After every row comes one of two labels: whether the row has a hidden trait. Each part has its own trait and labels.
In the rows, 100 means zero.
[110  94  99 105  77  98 103 105  83 108 106  91  91 116  99 106 112 100
 103 122  97  99  97 102  90 109  87 100  71  92  93 102  97 116  95  91
  83] => [59]
[107 100  98 106 139 107  89  66 101  85 104 127 104 103 102  92  93  98
  94  88  76  74 110  91 102  99  99  96 184 110  93 104 115  64 117  96
 134] => [58]
[105 100 102 105  92 105 102  87 101 110 108 101 105 111  99 105 103 105
 102 119  91 135 101 111 110  98  93 107  70 103  95 111 100 105 109  72
  60] => [58]
[105 102 104 109  72 105 105 110 113 113 102 103 107 109  96 109 107 107
 107 138 109 181 104 117 106  85  99 114  26  87  99 107  94 101 107  69
  55] => [59]
[107  99 101  73  97 100 105  82  84  94 111  83  97  98 103  94 101  96
  90  93  81  76  94 108  94 122  88 100 132 121  92 101 101 110  86  97
  99] => [59]
[106 101 105 100 126 107  94  74 104  85 110 121 107 106 102  93  94  99
  90 101  73 120  96 102 110 101  97 100 177 115  91 106 113  80 100  87
 116] => [58]
[109  92  99  98  73 101 100  97 100 103 112  99  97 112  97 109 113  99
 103 125  96 118  97 108 102 102  97  98  58  91  99 111  97 118  91  78
  57] => [58]
[106  94 101  92 108 105  97  70 100  98 113 104 105 107 100 100 102  98
  97 106  77 125 101 107 105 102  96  97 124 112  92 116 106 101  99  68
  71] => [58]
[113  85 100 107  91  99  97  90  84  97 114 100  89 126  99 104 115  97
 104 118  86 101  95 100  87 102  89  92  93  92  92 104 103 118  94  73
  67] => [59]
[109  95 101  95 104  98 102  92  80 101 108  88  90 112 102  96 107 100
 100  96  83  93 101  95  83 105  83  99 128 107  89  98 105 102 106  94
 116] => [59]
[113  91 100 106  89  94 103 105  73 101 110  90  87 119 101 101 111 100
 104 111  91  71  96  99  85 105  83  98  89  95  90  93 102 111 101  91
 103] => [59]
[105  99 104 104 102 108  99  84 113 108 108 108 112 107  99 104  98 103
  98 115  89 162 104 106 113  92  96 103  86 109  97 113 104 101 105  78
  69] => [58]
[109  96 103 111  78 101 101 102 101 111 112 102  97 118  97 109 112 104
 107 132  98 164 101 105  95  90  90 107  48  84  97 107  98 104 104  64
  71] => [59]
[108  97 100  96  69 102 103 103 108 107 108 100 106 104  97 107 105 100
 106 125  98 148  96 115 107 102  99 102  55  97 100 112  95 111  90  76
  54] => [58]
[104 102 101 118  92 107  99  94 106 110 104 111 110 108  97 107 101 107
 106 124 105 173 105 117 117  89 103 109  45  92  99 113  99 100 116  71
  57] => [59]
[108  99 103 108  76 100 104 107 101 112 106 100 101 112  98 109 109 104
 111 128 102 158 101 109  99  94  93 108  43  86  97 106  96 108 104  73
  65] => [59]
[109  94 101  93 107 104  97  74  95  97 100 100 102 105 101 100 103  98
  98 105  77 125 100 106 105 103  91  94 120 110  92 112 105 102  99  76
  71] => [59]
[109  87  98  91  72 101  99  93 101 107 115  90  97 110  96 110 115  96
 107 132  95 124  95 116 105  98 101  92  60  92 102 118  95 132  81  65
  23] => [59]
[112  90  98  89  90  97  99  92  90  98 114  95  93 109 100 102 110  95
  99 105  85  80  97 101  93 109  93  96 100 106  96 107 103 114  87  83
  75] => [59]
[116  80  95  93  94  99  93  79  85  89 120  97  91 113  99 101 114  88
 100 106  84  71  87 108  97 112 100  84 125 101  95 111 102 131  76  75
  48] => [59]
[105 104 102 106  86  98 110 117  83 113 101  86  93 111 101  99 106 109
 103 107  98 111 105  90  82 108  78 112  76  97  89  91  99  93 116  97
 123] => [59]
[104 105 104 104 108 111  98  87 131 110 105 123 117 104  98 107  94 103
  95 127  90 199 109 108 123  81 103 108  69 114 104 114 105  84 110  66
  79] => [59]
[109  97 101 110  78  97 104 109  85 111 107  94  92 120  99 106 110 104
 104 121  94 120 100  97  85 103  87 105  68  90  92  97  98 108 103  86
  92] => [58]
[107  95  96  95 103 100  98  89  97  99 107  97  95 105 101 101 104  99
 100 100  89  87 105  96  96 103  94  98 115 108  98 106 103  98 104  83
  93] => [59]
[111  89  99 101  82 100  98  97  93 102 114  99  96 117  98 107 113  98
 103 122  90 115  96 106  99 102  94  98  73  91  94 109 100 117  90  73
  51] => [58]
[103 109 105 110  94 106 106 107 123 118  99 110 115 109  98 109  95 111
 101 133 104 200 110 104 114  82  99 118  42 103 101 109 100  84 125  75
  81] => [59]
[101 107  99 119  94 107 100 103 126 113  97 122 117 101  96 110  92 109
 104 129 114 193 112 112 122  81 112 119  33  92 104 118  97  90 124  79
  57] => [59]
[101 107 105 119  89 107 105 103 112 116 102 109 112 112  97 107 101 111
 104 128 108 200 104 115 117  87  97 117  33  93  95 110  99  98 122  68
  66] => [59]
[102 108 109 112 103 108 103  91 110 108 102 115 110 106 101 104  96 107
  94 116  85 182 101 102 110  96  88 111  81 107  93 100 106  86 112  84
 118] => [58]
[109  92  98 112  83 100  99 102  87 108 108  96  89 118  98 110 112 100
 107 120  96 118 101 102  90  98  92  99  71  89  95 107  99 114 101  80
  73] => [58]

Part 2:
[102 101 110 107  98  89  97 102 136  94 102 108 115 101  95 127 115  99
  99 102 106  91 104 104 117 153 105 108  84 102 101  99 101 103 145 100
  88 100 100  95  96 101 101 165 103 110 100  98] => <55>
[104  93 103 127 115  83  93 105 147 128 100 114 125 120  94 143 120  93
 100 103 108  90 106 106 105 124 107 110  82 100 101 101 115 105 173  99
  93  99 102  89  97 103 102  99 130 114  97  93] => <64>
[102  96 105  88 102  76 128 106  74 101  96 104  91 107 113 102  85  95
  96  96 111 105 103  95 116 118  99  85 140 100 100 105 171 106 104  98
 108 103 119  90 101 110 100 104 105  88 101 108] => <64>
[104 117 110 104  98 107  95 105 138  92  99 113 125 104  96 150 114  94
  98 100 111  92 106 106 108 125 106 104  88 102 128 105 111 105 156 146
  90 105  97  88  98 102 102 100 108 107  99  95] => <64>
[ 97 107 109 101  97  93 105 102  79 101 101 141 142  98 103  86 100 131
 101 100 102 103  98  99 102  90  99  94 108 101  99  99  85  99  69  99
  94  96  95 103 111  97 100 105 100  85 104 108] => <64>
[124  88 125  91 112  83  98 100  89 102  94  96 111 107 106 105  88  97
  96  98 137 100 100 102 105 121 103  82 112 106  98 105 102 105 177  95
 129 111  85  91 101 101 101 105 107 105 100  95] => <55>
[111 105 172 101  88  80  99 104 113  95 102 106  97 100  94 109 109 102
  97 101 127 100 104 100 112 101 103 104 103  98  99  98  97 108 149 101
 156  85  97  94  95 106 100 101 101  88 103 110] => <55>
[ 97  96 103 110 106 102 105  98  65 110  96  91  90 103 137  79  80 101
  98 115 105 107  97  97 100 102  98  83 120 103  99 104  92 100  50  97
 100 111 100 102 103 100  99 111 101  89 101 143] => <64>
[105  98 107 104  93  75  94 107 133  93 100 114 111 103  92 131 110  95
  99 101 108  92 107 100 113 133 104 107  92  98 101 100 108 104 169 102
  98 108 100  88  96 107 102 149 104 104 100 101] => <55>
[103 102 112  90  89  68  99 128  82  99  98 113 106 104  95 100  93  98
  96 100 109 167 107  93 123 109 113  94 122  94  99  98 100 108 133 102
 107  84  98 115  97 116  98 100 103  84 103 116] => <64>
[101 104 124 104  91  70 102 118 108  95 100 124 192 100  98 113 113 124
  95 102 110 104 104 103 112 107 105 102 103 102 100  99  90 103 111 100
  83  88  86  95  97 103 101 106 105  83 104 108] => <64>
[101 133 102  88 104  87  99 104  75 101  96 104  94 105 102 102  86  97
  97  98 107 108 101  97 110 111  98  86 121  99 112 123  99 105  85 105
 109 108  94  94 102 121 100 102 104  93 106 104] => <64>
[100 102 120 106  97 102 101 100 113  95 100 106 104 100 100 178 111 104
  97 101 108  89 103 105 107 111 107 149  99 104 100 101  91 102 113 103
  84 122  89  93  96 100 112 103 106  90 102 105] => <64>
[103 107  58  83 123 129  93 102  84 111  92  90 103 110 104  98  65  82
 104  94  97 114  95  95  90 110  93  83 108  98 107 128 125 100  93  96
 129 128 112 103 113 126  99  99  98 130 104  81] => <55>
[101  99  96  90 102  94  98 123  79 103  98 101 137 103 102  88  86 101
 100  97 102 161 100  97 106 104 104  95 118  98  99 102 106 103  93 100
 109 101  99 114 101 106  98 101 100  93 100 102] => <64>
[110  99 149  87 100 101 101 103  64 106  97  97  77 101 101  77  80  99
 100  97 121 114  99  93 106  94  93  91 121  95  99 101  99 107  87 101
 174 101 102 102 103 109  98 100  98  93 101 108] => <55>
[ 99 108 200  95  91  65 106 103  64  98  99 103  79  99 105  92  95 109
  92  99 117  87 103 109 121 101 100  90 126 104  98 101  78 133  73 101
 127  85  79  92  95 108  99 105 106  62 108 121] => <55>
[102 101 108  96  97  89 102 103  80 100  98 101  91 102 101  98  95 101
  97  99 105 101 101  98 107 104  98  92 115 100  99 103  97 102  88 100
  96  97  93  97 100 115  99 100 102  88 130 107] => <55>
[ 98 103 109  99 104  92 105 104  82 101  99  96  99 101 103  89 120 106
  97 100 103 145  99 100 102  97 152  93 109 102  99 101  88 101  77  98
 102 102  91 134  99 100 100 105 100  91 103 107] => <64>
[101 105  99  89  96  90 100 110  68 100 101 105  75 101  99  82 118 100
  98 100 100 141 103  91 116  92 149  98 123  93  99  98  99 106 103 101
 113  88 101 132  99 111  98 100  97  82 103 115] => <64>
[ 97 105 117 109 101 103 125  96 105  99 111  94 110  97 105 102 113 108
  99 103  99  93  99 107  90  92 100 101 138 106  97  99 171  95  73 100
  90 101 106 105  97  90 101 100 101  94 102  99] => <64>
[ 99  91 124  94 117  78 102  96 149 103  92  94 114 108 109 132  92  99
  96  97 118  92  99 105 106 127 107 104 116 111  97 107  91 103  70  94
  89 200  75  89 102  98 117 110 111  88 102  98] => <64>
[112 106 161 101  93  84 103 101  93  97 101 104  91  99 100  96 105 104
  97 100 128  97 102  99 110  97 103 101 115 101  99  98  90 103 133 100
 150  87  93  98  96 103  99 104 100  83 104 112] => <55>
[103  96 113 150 102  96  98 100 120 108  97 101 115 102 112 119 108  99
  99 123 104  93 101 105  98 109 103 100  89 103  99 102 102 100 119  98
  94 106  99  96 100  98 101 100 105 106  99 123] => <64>
[101  96 194  99 105  88  99 101 100  99  96 102 106 106 100 110  95  97
  98  99 108  96 103 123 105 115 102  93 104 107  99 103  98 140 104  97
 119 108  92  94 100 102 100 101 104  97 100 101] => <55>
[101  97  96  96 100  98  99 103 188 101  99 103  96 102  99 118  95  96
 104  99 102 101 101  99 104 105 102 123 104  98 101 102 106 101 106 101
 105 197 100  96 102 100 115 100 100 102 100  99] => <64>
[ 97 107 111 100  93 140 103 100  93  99 103  98  96  96 100 165 106 109
  99 101  99  99 100 100 101  89 101 141 105 100 102  97  86  98  85 114
  90  94  98 103  97  98 105  99  99  85 103 110] => <64>
[ 99 101 112 107 129  92 102  99  86 123  98  97 101 123 102  97 109 102
  97 103 103  97 100 102 101 103 101  94 107 103  98 103  87 101  77 100
  94 100  91  99  99  99 101 103 125  91 102 102] => <64>
[ 95 117 122  87 111 125 108  95  39 108  93  85  90 104 111  84  77 105
  94  98 110 104  96  98 104 106 100  74 134 107 123 109  79 100  19 146
  99 112  78 100 102 100  99 110 104  76 105 107] => <64>
